Here is a tiny trained network, its code and every weight. The questions are about switching its units off for an input and a class, where a switched-off unit gives its printed mean instead of its output.

import numpy as np


def w(rows, s, z=0):
    codes = np.array(rows[::2]) - 128.0
    scale = np.full(codes.shape[1], s)
    scale[-1] = z or s
    return codes * scale


def f(y):
    return y / 2 * (1 + np.tanh(0.7978845608 * (y + 0.044715 * y**3)))


def log_softmax(a):
    a = a - a.max(-1, keepdims=True)
    return a - np.log(np.exp(a).sum(-1, keepdims=True))


def net(x, mask):
    res = np.array(x, float).reshape(1, 6) / 4 @ E
    y = f(res @ A[0][:, :-1].T + A[0][:, -1])
    res = res + np.where(mask, y, B[0][:, -1]) @ B[0][:, :-1]
    return log_softmax(res[-1] @ U[:, :-1].T + U[:, -1])


A, B = {}, {}
E = w([
[222,138,252,29],'x0',
[129,119,124,126],'x1',
[185,164,30,3],'x2',
[121,137,132,124],'x3',
[126,116,128,127],'x4',
[119,206,129,156],'x5',
],0.0053)
A[0] = w([
[35,77,2,195,89],'N0',
[202,65,91,150,237],'N1',
[202,130,82,129,4],'N2',
[131,153,48,35,89],'N3',
[121,143,72,56,44],'N4',
[90,43,158,163,184],'N5',
[116,45,98,102,229],'N6',
[159,170,65,25,64],'N7',
[90,108,144,108,8],'N8',
[139,138,133,191,22],'N9',
[80,112,190,168,113],'N10',
[209,123,74,126,7],'N11',
[128,123,101,94,4],'N12',
[67,105,25,160,57],'N13',
[104,121,204,162,138],'N14',
[109,119,52,193,54],'N15',
[63,148,93,167,28],'N16',
],0.0093,0.0038)
B[0] = w([
[187,81,205,55,253],'N0',
[174,186,97,64,185],'N1',
[132,149,89,206,118],'N2',
[35,41,75,222,194],'N3',
[77,16,101,213,151],'N4',
[111,180,29,199,184],'N5',
[117,216,102,103,189],'N6',
[1,51,126,171,193],'N7',
[45,59,142,139,105],'N8',
[109,103,85,191,118],'N9',
[85,86,57,213,160],'N10',
[105,61,160,221,123],'N11',
[116,61,100,177,113],'N12',
[121,49,202,40,196],'N13',
[48,81,133,215,165],'N14',
[135,81,226,50,170],'N15',
[122,88,206,65,147],'N16',
],0.0063,0.006)
U = w([
[63,112,31,233,83],'0',
[157,229,83,91,251],'1',
[163,232,74,85,160],'2',
[188,153,186,63,2],'3',
[149,254,61,96,95],'4',
],0.0053,0.0026)

Each question gives the input, the list of numbers given to net, and the class t.
The units are the neurons (one row each of A and B). Each row of codes is followed by its name. A weight is (code - 128) times the scale printed after its matrix; where a second scale follows, it is the last column's (A, B and U).
mask holds one flag per neuron, in row order. A switched-off neuron (its flag False) gives its mean, the last column of its row in B, instead of its output. The means were averaged over made-up inputs and are rounded, as every weight is.
A unit's drop is (log p(t) with every unit on - log p(t) with that unit switched off) / (log p(t) with every unit on - log p(t) with every unit switched off).
The circuit of an input: a set's keep is (log p(t) with only the set's units on - log p(t) with every unit switched off) / (log p(t) with every unit on - log p(t) with every unit switched off). Starting from the 12 units with the biggest drops (on a tie, the unit counted first), units are removed one at a time, each time the one whose removal leaves the highest keep (on an exact tie, the one counted first), for as long as the keep stays at least 0.8.
units of the circuit, in order: the units of the circuit, biggest drop first
top k neurons: the k neurons with the biggest drops, biggest first
drop of u: that unit's drop, to one decimal
input [5,2,-8,2,1,5], class 0: units of the circuit, in order : [N14 N10]
input [6,3,-7,6,1,5], class 0: top 3 neurons : [N14 N10 N0]
input [-8,2,-2,6,7,-7], class 3: units of the circuit, in order : [N0 N13]
input [-7,-1,5,0,1,1], class 3: units of the circuit, in order : [N0 N13 N15]
input [-6,1,8,8,2,-3], class 0: units of the circuit, in order : [N3]
input [-8,0,-6,-7,-5,1], class 3: units of the circuit, in order : [N0 N15]
input [5,5,7,-5,-1,2], class 0: top 2 neurons : [N7 N3]
input [5,-4,-7,2,5,0], class 0: top 2 neurons : [N14 N10]
input [-8,5,-4,-2,-4,-2], class 3: drop of N16 : 0.1
input [-8,2,-6,6,-1,-2], class 3: drop of N3 : 0.1
input [-6,2,-4,3,1,-4], class 3: drop of N0 : 0.5
